Here is a tiny trained network, its code and every weight. The questions are about switching its units off for an input and a target symbol, where a switched-off unit gives its printed mean instead of its output.

import numpy as np


def w(rows, s, z=0):
    codes = np.array(rows[::2]) - 128.0
    scale = np.full(codes.shape[1], s)
    scale[-1] = z or s
    return codes * scale


def f(y):
    return y / 2 * (1 + np.tanh(0.7978845608 * (y + 0.044715 * y**3)))


def softmax(a):
    e = np.exp(a - a.max(-1, keepdims=True))
    return e / e.sum(-1, keepdims=True)


def log_softmax(a):
    a = a - a.max(-1, keepdims=True)
    return a - np.log(np.exp(a).sum(-1, keepdims=True))


def net(x, mask):
    ids = ['αγεζηθλμξστφω'.index(c) for c in x.split()]
    T = len(ids)
    res = E[ids] + P[:T]
    u = 0
    for l in range(2):
        r = res
        for j in range(2):
            rows = slice(2 * j, 2 * j + 2)
            q, k, v = (r @ M[l][rows].T for M in (Q, K, V))
            z = softmax(np.where(np.tri(T) > 0, q @ k.T / 2**0.5, -1e9)) @ v
            o = O[l][rows]
            res = res + np.where(mask[u + j], z, o[:, -1]) @ o[:, :-1]
        u += 2
        y = f(res @ A[l][:, :-1].T + A[l][:, -1])
        res = res + np.where(mask[u : u + 8], y, B[l][:, -1]) @ B[l][:, :-1]
        u += 8
    return log_softmax(res[-1] @ U[:, :-1].T + U[:, -1])


Q, K, V, O, A, B = {}, {}, {}, {}, {}, {}
E = w([
[196,119,134,131,77,178],'α',
[56,87,1,82,45,131],'γ',
[169,117,111,113,154,149],'ε',
[170,107,166,137,148,85],'ζ',
[113,97,95,89,151,62],'η',
[92,144,104,135,115,86],'θ',
[134,165,158,152,152,144],'λ',
[105,124,139,104,187,72],'μ',
[189,72,87,109,82,131],'ξ',
[180,69,127,97,171,65],'σ',
[78,156,88,89,242,159],'τ',
[133,152,85,183,22,128],'φ',
[144,164,126,164,85,168],'ω',
],0.017)
P = w([
[134,13,179,89,91,152],'0',
[125,192,135,73,120,57],'1',
[189,72,31,201,157,83],'2',
[72,87,167,141,137,190],'3',
[167,231,126,41,116,80],'4',
[197,72,27,179,138,124],'5',
[75,98,155,145,158,213],'6',
[174,252,114,31,114,113],'7',
],0.013)
Q[0] = w([
[147,250,94,95,101,129],'0.h1',
[140,126,134,99,108,105],'0.h1',
[120,104,157,59,145,146],'0.h2',
[103,156,123,114,152,129],'0.h2',
],0.017)
K[0] = w([
[88,180,2,78,158,235],'0.h1',
[129,83,93,30,153,149],'0.h1',
[90,95,148,69,222,126],'0.h2',
[112,199,68,100,172,123],'0.h2',
],0.0099)
V[0] = w([
[182,162,198,212,16,114],'0.h1',
[5,66,27,99,39,103],'0.h1',
[84,49,67,158,74,191],'0.h2',
[57,34,131,135,253,234],'0.h2',
],0.0043)
O[0] = w([
[117,136,185,229,42,74,5],'0.h1',
[118,83,134,2,87,152,187],'0.h1',
[162,83,105,147,63,180,121],'0.h2',
[159,80,158,92,96,75,70],'0.h2',
],0.0066,0.0012)
A[0] = w([
[84,232,114,139,63,96,3],'0.n1',
[136,20,71,174,67,168,29],'0.n2',
[145,34,165,166,128,112,50],'0.n3',
[117,57,125,108,182,151,212],'0.n4',
[162,58,161,184,163,232,195],'0.n5',
[164,192,2,167,143,80,215],'0.n6',
[149,28,38,106,153,149,63],'0.n7',
[179,90,163,156,62,82,109],'0.n8',
],0.008,0.0054)
B[0] = w([
[18,233,91,118,125,205,140],'0.n1',
[102,156,194,96,254,77,171],'0.n2',
[39,220,93,154,150,182,135],'0.n3',
[60,99,157,121,72,161,186],'0.n4',
[18,135,74,101,119,39,206],'0.n5',
[193,30,111,100,181,143,255],'0.n6',
[155,207,144,234,82,122,171],'0.n7',
[153,55,113,94,122,182,143],'0.n8',
],0.0074,0.0084)
Q[1] = w([
[73,169,149,77,35,109],'1.h1',
[114,93,103,237,117,90],'1.h1',
[182,64,1,124,98,135],'1.h2',
[63,176,126,136,92,142],'1.h2',
],0.012)
K[1] = w([
[53,68,172,255,94,77],'1.h1',
[177,244,123,128,67,45],'1.h1',
[213,221,35,13,112,181],'1.h2',
[15,60,84,186,55,150],'1.h2',
],0.0077)
V[1] = w([
[74,131,56,123,139,127],'1.h1',
[121,141,158,144,158,248],'1.h1',
[137,131,115,150,76,139],'1.h2',
[93,125,199,127,153,133],'1.h2',
],0.014)
O[1] = w([
[101,137,239,91,134,255,253],'1.h1',
[152,158,62,87,191,218,112],'1.h1',
[94,148,172,67,137,108,44],'1.h2',
[135,171,18,127,99,163,165],'1.h2',
],0.0094,0.0057)
A[1] = w([
[94,142,84,170,166,194,2],'1.n1',
[106,171,163,112,103,174,100],'1.n2',
[173,148,85,60,92,166,40],'1.n3',
[182,168,173,182,60,108,205],'1.n4',
[172,190,105,172,12,149,121],'1.n5',
[109,203,140,53,118,65,82],'1.n6',
[171,238,125,165,142,89,56],'1.n7',
[128,101,43,180,94,105,69],'1.n8',
],0.011,0.0081)
B[1] = w([
[160,165,185,171,100,62,203],'1.n1',
[130,124,58,178,163,53,254],'1.n2',
[104,83,200,128,54,77,194],'1.n3',
[59,86,155,224,160,185,173],'1.n4',
[66,78,136,44,163,109,160],'1.n5',
[221,198,96,194,60,82,174],'1.n6',
[215,63,124,112,30,179,152],'1.n7',
[95,254,140,35,45,128,197],'1.n8',
],0.0092,0.0054)
U = w([
[28,76,90,124,50,233,254],'α',
[24,232,169,203,191,101,174],'γ',
[138,190,31,89,147,150,89],'ε',
[134,171,194,44,190,191,197],'ζ',
[112,89,99,72,205,18,74],'η',
[128,82,136,171,175,20,73],'θ',
[100,147,231,173,135,147,54],'λ',
[172,21,130,182,114,145,96],'μ',
[166,40,33,162,214,110,145],'ξ',
[143,126,118,159,166,74,136],'σ',
[197,135,107,217,72,255,113],'τ',
[140,99,147,236,111,123,76],'φ',
[117,173,203,89,64,87,65],'ω',
],0.0088,0.0054)

Each question gives the input, a string of symbols that net reads in full, and the target symbol t.
The units are the heads (2 rows each of Q, K, V and O) and the neurons (one row each of A and B). Each row of codes is followed by its name. A weight is (code - 128) times the scale printed after its matrix; where a second scale follows, it is the last column's (O, A, B and U).
mask holds one flag per unit, layer by layer, with each layer's heads first. A switched-off unit (its flag False) gives its mean, the last column of its rows in O or B, instead of its output. The means were averaged over made-up inputs and are rounded, as every weight is.
A unit's drop is (log p(t) with every unit on - log p(t) with that unit switched off) / (log p(t) with every unit on - log p(t) with every unit switched off).
k most important neurons: the k neurons with the biggest drops, biggest first
k most important neurons of layer l: the k neurons of layer l with the biggest drops, biggest first
which heads matter: for each layer, one digit per head in row order, 1 if its drop is at least 0.15 and else 0, layers parted by /
input ω ε θ λ φ, target γ: 4 most important neurons of layer 0 : [0.n6; 0.n1; 0.n5; 0.n2]
input τ λ α φ α, target ζ: which heads matter : 10 / 11
input τ λ τ τ ξ ω, target θ: which heads matter : 00 / 11
input ω ω ω θ λ τ, target ε: which heads matter : 00 / 10
input λ θ ω ω λ, target τ: which heads matter : 00 / 00
input ε λ φ τ ξ, target ζ: which heads matter : 00 / 01
input λ λ λ θ ω, target α: 3 most important neurons of layer 1 : [1.n5; 1.n7; 1.n4]
input γ λ γ ω σ λ φ φ, target ω: which heads matter : 10 / 01
input θ η γ, target φ: 3 most important neurons : [0.n2; 0.n7; 0.n6]
input ε φ λ, target ζ: 2 most important neurons of layer 0 : [0.n1; 0.n6]
input τ λ γ θ α α, target η: most important neuron of layer 0 : [0.n5]
input ω τ λ λ τ η ω, target γ: which heads matter : 10 / 00
input ω λ λ ω λ μ φ α, target λ: 2 most important neurons : [1.n4; 0.n5]
input ω λ ω τ γ α φ λ, target ω: 2 most important neurons : [1.n3; 0.n6]
input λ τ λ γ ω λ, target ξ: most important neuron : [0.n5]
input θ φ η, target ζ: which heads matter : 01 / 11
input λ φ ω λ ω ω, target ξ: which heads matter : 00 / 11
input ω σ σ, target γ: which heads matter : 00 / 10
input λ γ φ λ θ λ, target μ: which heads matter : 10 / 11
input ω φ λ ζ λ τ ω η, target ζ: which heads matter : 00 / 11
input ζ γ ω, target λ: which heads matter : 00 / 11
input γ λ λ λ ξ, target ω: which heads matter : 10 / 01
input θ λ λ φ γ ω, target λ: most important neuron : [0.n2]
input λ ξ ω σ, target α: 2 most important neurons : [0.n6; 0.n4]
input φ μ ε, target α: 3 most important neurons : [1.n8; 1.n4; 0.n7]
input φ ω λ λ λ λ λ, target γ: 2 most important neurons : [0.n6; 1.n1]
input λ λ θ, target ε: most important neuron : [1.n8]
input τ ω λ, target ξ: 2 most important neurons : [0.n6; 0.n5]
input ζ α φ ω σ, target θ: 2 most important neurons of layer 0 : [0.n6; 0.n7]
